In the rows, zero is written as 128.
Each row has a class, written after it.
[109  87 142  65 133 109 153 119  99 105 150 133 140 130 132 126 129 149
 139 118 144 199 131 137 152  71 124  83 137 100 104 132  98 112 146 138
  99 169 119 119 130  93 106  67] => vodam
[132  89 160 104 138 146 131 121 117 106 170 133 155 129 135 138 118 129
 146  71 125 229 112 118 149  96 133  50 129 136 100 135  83 145 170 146
 102 154 130  90 128 109  92  82] => gab
[122 105 118 120 157 166 150 134  91  81 118 121 140 127 101 141 123 127
 140 134 145 161 176 133 140 102 148 109 125 116  82 146 106 151 191 129
 113 156 115 113  96 126 146  99] => Kodog
[150 125 155  84 117 123 141 141  97 105 131 144 134 112 135 121 139 118
 141 106 103 155 126 146  95  90 126 115 131 144 130 121 121 126 221 129
 112 172 130 124  93 106 102  42] => kitu
[ 99 127 122 106 150 124 131 135  62 112 168  66 106 132 112 168 142  85
 109 122 133 171 137 130 139 125 147  46 159 111  92 138  99  93 147 150
 118 169 140 107  85  91 182 136] => gab
[134 130 116 117 126 116 146 148 107 116 137 112 157 115  69 119 138 100
 119  95 142 194 139 114 132 114 113  98 132 151 120 136  97 132 141 165
 131 154 177 145 143 118  97  90] => big
[ 53  63 147  90 126 143 173 137 111 147 154 103 153 136 106 139 121 142
 129 160 126 168 127 142 178 105 147  73 147 153 120 162  95 101 135 127
 120 136 123 104 109 102 110  83] => sifil
[144 120 134 138  90 134 108 150 145 117 136 136 142 157 128 141 103 142
 117 132 122 116 146 145 149 118  92 121 136 127 157 146 106 125 129 143
 156 139 121 128 132 143 121 108] => big
[135 117 111 168  77 122 145 126 130 143 152 147 118 121 150 166 128 155
 114 119  84 137 128 133 114 101 131 102 123 136 166 175 145 138 130 152
 149 144 126 121 110 121 106  98] => sifil
[120 108 118  92 110 117 165 103 145 145 142 122 120  70  71 115 127 124
 129 103  97 180 133 132 162 114  95  96 117 150 114 168 109  81 190  90
 167 141 116 118  65 105  99 127] => vodam
[146 175 105 103 141 115 125 139 151 124 142 118 124 142 154 133 131  92
 152 121 130 136 155 151 147 114 117  72 128 159 142 176 119 146  85 124
  97 118  92 101 152 108 107  91] => gab
[ 97 106 116 101 141 130 151 133 112 130 141 139 142 125 122 131 147 151
 124 127 118 185 124 126 135 106 121 105 144 151 101 109 118 115 153 129
 130 158 144 137 121  99 129  95] => fezas
[ 91  85  87 251 116 110 112 131 142 121  97 185 166 109  90 122 180 219
 103 131 140 163 157 103 129 153 141  73 114  99 131 145 186 196 102  57
 190 133 112 158 156 110 109 113] => Limot
[118 107 152 106  85 129  87 147 144 126 164 138 135 120 131 106 139  85
 142 136 107 108 169 159 106 158  98 120 145 134 185 164 134 123 146 130
 114 161 152 129 147 130 153 147] => kitu
[139 143 123 157 120 130 102 120 151 120 145 129 130 153 131 144 137 122
 105 103  91 117 150 139 148 128  80 114 139 154 157 131 124 144 118 125
 154 135 143 132 151 109 112 133] => suv
[109  90 136 104 126 121 157 133 115  99 152 126 152 133 105 119 115 134
 127  85 135 204 123 126 141  98 111  78 120 141 112 129  98 137 154 150
 103 157 126 126 140 115 122  80] => gab
[143 136 115 115 133 127 105 137 138 140 155 155 134 124 184 124 117 103
 137  98 122 137 159 154 116 133  84  92 144 150 139 153 123 152 123 141
 131 165 142 120 128 125 126  99] => soraf
[101 108 169 119 138 128 154 127  84 109 149 103 140 111 106 127 120 144
 116 132 145 201 114 126 132 101  93 125 123 109 118 125  95 112 164 138
 126 154 115 129 100 119 156  69] => kitu
[ 62 109 111 154  82 169 135 126 144 129  90 130 153  96 157 151 128 166
 140  97 121 117 187 139 114 102  77 118 135 136 143 150  87 148 132 124
 152 179 136 168 133 103 126 167] => soraf
[ 83  73 118 109  66 159 114  94 125 112 111 194 131 173 191 148 132 166
 116 120 120 202 123 142 166 129 153 136 125 146 149 148 117 174 158 165
 130 138 138 131 154 147 142  85] => gab
[176 117 143 128 116 162 116 142 140 111 107 110 152 133  98 135 162  92
  90 135 165 185 194 108 144  97  65  68 147 135 163 113 119 127 134 122
 149 146 129 140 113 130 112  80] => vodam
[136 160 131 130 115 109  98 124 141 100 120 140 134 139 188 127 102 127
 134 111 116 201 139 153 166 135 100 151 125 130 134 169 156 167 159 129
 145 161 127 102 151 126 137  91] => kitu
[ 62 123 155 123 107 140 157 114 123 133 148 143 123 130  65 158 143 140
 120 110 104 186 161 139 144 121 146  53 124 105 138 193  87  91 162 152
 114 144 117 109 106 137  81 105] => big
[125 134  95 142 146  92 119 134 105 108 165 109 159 145  61 124 127 176
 113 120 113 135  91 121 124 136 117 100 145 165 109 101 123 125 181 123
 178 149 154 154 159  70 151  60] => Limot
[111  99 119  98 118 132 159 109 111 102 172 114 138 130 115 158 120 109
 123 103 128 182 151 134 110  99 110  72 144 144 119 167 117 121 181 148
 121 162 151 138 136 130 138 102] => gup
[110  74 135 157 158  93 127 117  98  70  70  43 168 155 128 193 146 147
  90 111 189 152 152 126 167  75 152 123 143 108  59 108 110 162 123 145
 147 126 163 183 171 134 144  77] => derim
[111  90 128 115 145 125 119 118 110 118 131 117 151 111 112 139 119 119
 133 116 153 162 130 123 140  95 118  93 127 132 109 133  99 138 165 131
 129 153 140 139 132  98 101  85] => derim
[168  69 128 137 152 175 144 170  66 122  97 126 136 137 112 167 106 125
 120  86 200 237 190 126 168  94 124 108 107 122 148  99  86 137 144 170
 166 136 174 122  92 139 164 153] => big
[119 126  95 124 102 140 107 152 145 130 112 167 130 143 141 150 113 148
 123 115 129 142 145 141 117  97  96 101 131 163 159 134 128 133 121 135
 138 143 123 144 144 110 110 114] => fezas
[134 102 121 128  86 141 150 135 127 142 138 145 142 117 169 138 149 109
 131 115 103 178 158 137 146 130 131 119 152 152 159 132 154 145 144 141
 147 177 153 115 110 123 116  88] => gab
[139 141  89 132  88 122  99 140 119 121 114 145 137 134 175 134 115 155
 136 117 133 159 154 150 129 115 108 111 129 135 151 134 136 142 110 127
 167 171 103 129 138 106 132  87] => vodam
[ 99 115 138  84 127 126 149 140 127 112 127  96 145 131  96 119 125 108
 132 128 126 164 134 130 129 116 110  99 130 142 106 170  80  98 164 149
 120 156 136 133 119 121 102  90] => big
[ 88  79 129 131 132 121 159 115  89  94 162 110 147 141 119 141 147 151
 132  95 109 173 122 154 129  85 161 101 142 155  76 134 129 167 145 125
 130 160 136 146 154 119 117  74] => gup
[152 120 105 134 112 123 107 136 156 131 132 168 144 127 168 122 114 138
 118 113 126 114 146 130 101 115  76 113 131 142 147 115 126 138 131 132
 147 157 129 144 117 136 121  88] => soraf
[ 93  82 153 125 127 107 142 148 100 106 158 117 155 151 104 142 110 155
 134 117 116 149 100 115 116 102 128 107 135 114 114 133  79 121 190 129
 146 181 137 127 117  91 142  97] => Kodog
[119 130 135 123 137 127 144 130 107 106 139 125 137 136 116 144 111 142
 132 101 145 144 141 150 173  91 129  77 139 134  86 147 112 132 155 110
 133 123 104 122 100  94  90  88] => nuka
[148 135 122 152 112 145 106 140 103 127 127 130 120 120 139 138 123 121
 112 122 145 113 140 148 116 118 102 121 134 145 160 137 117 148 117 136
 168 126 134 134 124 119 127 125] => suv
[ 92  73 147 118 158 111 130 131  88 117 142 150 139 127 102 147 125 160
 143 111 132 162 119 140 116 110 155  93 125 106 110 159 108 132 173 129
 132 154 128 133 101 110 119  85] => Kodog
[125  96 133 127 100 135 141 143 103  90 148 142 161 153  96 129 125 120
 126 114 162 156 131  98 110 126 161  88 134 138  91 145  82 130 161 140
 115 144 129 128  93 125 106  59] => Kodog
[ 97  95 125  90 137 165 140 130  96 126 135 119 141 113 102 141 117 126
 130 121 135 195 135 132 144  92 111  79 132 138 110 140  89 133 179 130
 113 154 116 122 118  93 136  86] => sifil
[101 109 139 108 125 120 129 120 117 111 132 120 136 108 100 133 135 121
 125 112 142 163 129 133 118 106 131 109 124 127 102 142 107 126 172 131
 112 142 131 125 114 133 108  70] => kitu
[122 131 101 144  97 149  90 138 124 123 112 135 126 125 112 140 119 116
 107 117 136  77 167 139 112 153 107  99 140 153 151 128 123 155 126 141
 144 132 134 134 126 124  92 107] => suv
[155 135 109 138  73 139 107 160 133 121 133 136 146 152 148 141 121 130
 117 108  96 136 137 143 119 125 105 117 143 141 148 154 123 140 135 132
 154 146 121 135 129 116 156 110] => sifil
[ 90  85 111 100 165 120 137 127 128 104 125  97 145 142  96 114 128 165
 117 154 147 152 158 140 168  92 138  93  96 112 108 131  78 131 152 167
 121 127 116 109 135 166 152  72] => derim
[115  95 149  66 125  70 149 112  99 132 146 138 116 139 137 147 130  95
 125 120 197 198 140 117 135  93 116  79 123  81 142 154  88 123 152 127
 118 150 123 132 138 109 151  76] => vodam
[109 102 126 103 119 139 150 133  83 119 148 123 145 114 107 131 125 120
 132 108 129 185 124 124 137  96 127  91 133 135 107 154  94 133 167 132
 125 153 130 135 108  88 139 105] => sifil
[129 123 125 132  99 130  96 140 146 125 135 159 145 148 169 134 111 135
 129 113 112 130 142 150 130 113 104 107 139 146 154 147 105 142 123 124
 158 148 114 131 131 123 132 111] => soraf
[142 131 109 126  83 146 116 138 119 106 119 125 124 118 121 163 111 170
 132 128  89 124 165 142 136 103  97 121 132 124 167 151 116 147 134 159
 121 152  87 148 120  85 122  72] => sifil
[141 120 110 133  94 144 121 140 140 114 128 143 142 150 154 140 125 109
 116 121 104 145 139 128 120 130  90 103 140 152 155 129 140 146 151 121
 134 161 121 130 133 108 134 101] => gab
[115 129  98 150  88 170  97 135 141 130 105 128 142 170 155 111 135 122
 114 145 112 114 134 120 121 169 105 132 119 202 144 104 112 123 132 121
 153 135 120 144 121 111 138 104] => derim
[135 131  90 126  79 129 117 140 136 133 116 146 134 138 148 124 131 136
 118 108 127 128 155 132 115 137  88  82 117 156 159 143 107 152 115 125
 148 139 107 129 127 122 120  88] => vodam
[ 78  92 131 115 115 130 139 131 114 108 145 113 142 126 101 126 107 131
 115 116 117 165 138 136 138 124 113  68 129 131 107 149 106 114 154 141
 111 143 116 130 117 120 125 114] => nuka
[ 65 139 143  71 136 111 143  78 100  76  80  94 130 124  76  96  86  92
 121 105 102 187 135 137 207 132 123 190 128 146  91 145 154 165 151 144
 123 120  92 181 121 156 107  96] => gup
[136 150 105 126 102 127  97 144 139 134 126 128 142 143 154 139 113 119
 120 130 135 126 145 149 142 121  88  98 145 161 162 133 122 140 129 126
 155 132 126 136 157 114 143 105] => nuka
[160 117  95 159 125 136 110 136  86 150 159 132 117 127 120 168 104 106
 114 124 117 129 110 127 115 147 140 125 126 144 168 111 150 142  75 176
 112 105 158 118 146 109 118 131] => derim
[111  95 148 103 150 112 190 139 104 121 166 141 141 119  85 135 131 150
 142 119 136 189 143 141 144  53 121 100 122 118 121 139  97 115 149 128
 129 147  96 137 106 110 122  69] => fezas
[115 101 135 101 149 125 148 130  86  91 124 102 139 126 110 150 119 154
 124 118 163 174 117 152 134  61 148  84 146 133  87 146 124 129 193 116
 158 141 148 138 130 116 128 110] => gup
[139 128 139  85 171 142  91 166 115 147 117 112 121 120 177 152 106 112
 168 132 161 148 118 123  64 112  91 135 150 125 137 127 131 106 122 159
 119 170 154 137 125  65  94 118] => fezas
[153 129 121 131 123 128  97 139 151 101  88 109 144 122 154 122  99 138
 107 146 138  86 147 144 115 112  93 135 133 152 147 141 138 136 115 166
 155 116 145 162 134 169 127 126] => soraf
[163 125  97 134 111 127 101 139 123 112 121 163 146 140 174 136 111 121
 136 100 108 173 142 135 112 141 113 103 119 156 171 122 155 179 165 144
 152 166 129 127 150 120 144  84] => gab
[144 131 110 150  82 153  97 144 144 136 129 133 146 134 132 124 147 114
 136 132 124  99 148 109 116 117 130  99 149 175 159 115 116 144 125 112
 153 142 128 133 134 107 101  98] => Limot
[ 89 111 136 100 134 130 162 112 111 113 155 150 152 129 127 123 131 141
 129 122 114 184 144 145 162  92 127  95 143 137 110 140  98 129 167 134
 129 167 131 126 117 111 123  79] => soraf
[120  70 134 119 127 126 135 126 116 116 148 117 148 113  89 148 142 115
 112 129 120 175 125 132 121  82 106  80 126 132 129 137  94 135 171 122
 119 155 124 139 145 103 127  66] => derim
[ 98  92 144  85 139 123 141 116 122 109 152 134 167 138 122 121 126 122
 148 109 147 169 128 128 136 102 122  89 130 120 108 145  85 133 162 129
 122 144 107 137 128 129 129  63] => gab
[135  99 140 132 164 139 160 129  60 108 133 106 126 110 177 138 165 158
 119 123  71 200 139 146  79 125  92  53 109 121 153 174 143 158 115 172
  96 154 143 130 136 109 150 125] => vodam
[ 63 127 122 103 189  94 151  90 109 114 143  94 141 148 108 158 124 158
 120 123  83 142 161 135 165 116  90  72 117 109 115 123  88  78 164 134
 131 157 115 153 126 129 179 132] => big
[ 79  86 131 120  97 136 146 128 106 112 130 145 152 106 107 129 118 137
 115 127 145 212 107 115 136 117 120  94 150 114  89 157 131 124 155 124
 114 159 130 137 113  83  75  80] => nuka
[105 126 117 107 136 119 130 128 119 116 149 123 136 132 125 122 126 110
 135 112 153 154 147 133 130 106 135  99 125 129  97 158  71 130 138 139
 142 143 122 127 107 129 146 102] => soraf
[153 121 104 140 112 149 105 134 118 132 127 128 151 113 166 140 139 121
 133 118 106 160 129 132 110 102 101  91 128 172 148 169 117 144 127 123
 164 139 123 152 117 108 140 108] => sifil
[133  87 149  78 110 100 147 119  96 109 150 125 133 113 120 105 148 135
 104 115 125 194 115 110 171  81  98 103 143  90 103 105  95 116 109 130
 101 152 115 137 108 113 128  91] => vodam
[144 130 106 140  96 125 146 128 160 181 151 160 146 107 158 136 101  89
 132 110 143 127 161 138  89 150  60 144 133 157 170 126 155 137 141 141
 148 177 150 134 158 160 109  64] => big
[ 85 115 120  93 126 108 160 129  75 118 140  95 126  87  79 119 106 110
 142 113 160 131 133 141 127 110 132  91 133 128  93 159 116 128 135 134
 119 154 123 135 110  86  86 101] => vodam
[121 162  93 124 112 133 140 161 127 138 105 120 155 131 172 139 105 132
 157 153 111 103 156 143 116 135 116 114 138 149 159 160 131 108 134 128
 163 166 132 120 120 105 105 126] => big
[117  86 123 105 141  92 144 132 109 114 149 113 140 135 120 125 138 133
 136 120 122 160  97 107 139  59 143 113 134 127 112 132  95 131 129 134
 128 149 136 137 129  92 109  84] => Limot
[134 138 113 125  71 142 111 173 150 133 141 186 168 154 152 117 102  94
 147 129 147 170 135 116  83  80  90 108 146 124 175 143 119  82 151 123
 163 221 129 128 118 100  79  94] => big
[109  95  97 131 116 120 118 162 153 141 117 145 136 141 138 152 122 127
 116 130 126 130 156 137  94  98  78 110 131 137 165 146 135 128 103 134
 154 158 114 155 122 132 123  95] => fezas
[107 109 120 128 128 133 146 122 119  98 143 124 136 132 119 126 132 126
 120 109 143 177 157 131 139 117 112  79 128 141  94 164 120 133 168 143
 124 152 140 136 107 109 109  90] => nuka
[131 112 115 121  88 135 120 146 138 151 119 151 150 125 160 153 117 136
 144 113 141 140 143 137  92 121 102  94 122 147 166 149  87 113 118 131
 138 139 123 142 152 131 121 106] => big
[116  98 133 129 115 134 157 120 129  80 168 124 137 147 104 139 104 133
 124 100 152 174 148 124 122  68  99  95 135 126 107 151 129 133 142 147
 107 166 129 140 136 122  86  90] => gup
[141 116 116 121 109 138 109 141 132 121 122 139 145 148 155 145 129 109
 134 108 120 154 126 128 125 127 135  94 129 147 152 148 116 162 126 139
 129 121 134 118 146 124 120 118] => gab
[125 122 120 146 105 125 105 136 143 141 128 149 132 144 155 157 134 137
 133 104 111 121 149 144 121 121 101 123 139 161 168 142 120 151 144 126
 155 164 147 140 143 116 132 104] => Kodog
[143 165 118 133  78 151 144 148 107 135 115 146 169 109 179 133  94 135
 123  91 142 162 142 142 117 168  92 106 151 177 144 128 120 163 133 142
 139 136 158 131 165 119 149 114] => soraf
[116 128 108  82 132 113 102 134 132 117 156 111 117 162 136 147 129  84
 126 109 154 151 150 134 170  57 116  92 142  90  87 145  67 127 125 111
 102 151 101 114 144 110 187 135] => sifil
[105  89 145  90 114 133 164 131 104 141 140  82 157 118 119 125 126 105
 122 133 147 143 113 116 144  94 114 111 134 163 125 135  69 153 143 148
 121 120 147 138 144 129 144  88] => sifil
[126 128 106 123  84 131  96 146 147 125 136 145 131 168 132 146 108  97
 117 117 129 133 160 142 142 140  97 113 140 145 148 150 107 122 128 136
 142 156 128 129 144 129 133 111] => big
[137 125 106 107 115 149  97 133 134  97 131 122 162 123 160 100  91 119
 148 141 174 114 135 121 103  81 108 127 141 135 128 146 128 152 172 152
 173 165 159 137 134 160 113 127] => gup
[154 118  85 110  94 137 126 117 122 109 118 164 128  90 168 107  91 142
 123 146 129 135 144 131 141  99  86  88 125 154 151 151 165 134 136 142
 134 158 119 122  95 122  69 102] => vodam
[ 87  89 136 101 134 127 145 137  88 115 145 132 150 139 120 135 114 127
 133 133 164 196 139 149 137 109 124  84 138 133 106 150  99  99 168 131
 140 180 131 136 126 111 138  76] => big
[115 126 120 152 111 158 110 131 126 132 135 142 117 151 145 124 103 109
 122 106 129 127 152 157 106 164  92 133 116 181 155 142 131 169 126 152
 144 144 122 122 143 129 105  77] => suv
[ 75  80 115 155 147 117 153 136  77 116 132 127 127  83 130 158 147 151
 126 122 133 243 124 104  89  68 133  71 122  88  94 143 131 110 124 123
 131 201 118 146 100  80 129 137] => fezas
[121 163 140  88 170 101 120 128  84  95 122 110  99 124 124  98 211  72
 160 142  59 157 150 159 170  53 207 134 131 127 128 179 116 168 120 141
 100 153 127 125 120 117 128 137] => Kodog
[106 113 151 108 124 125 181 133  81 108 154 138 135 168 141 137 100 116
 108  98 102 212  92 138 135 111  85 138 124 112 130 167  91 156 172 143
 132 152 128 111 135  93 147  96] => suv
[108  73 119  85 105  71 129 138 126  98 191 120 155 182 110 130 139  97
 179  82 122 133 131 131  72  86 165 117 114 131 137 179  59 132 139 134
 150 154 131 172 153 112 154 107] => gup
[154 103 116 158  92 131 115 102 174  90 124 164 102 140 102 154 129 185
  87 123 109   4 211 131 179  60 107  97 115 124 179 104 118 140 131 163
 101 100 130 146 109 203 111 163] => Kodog
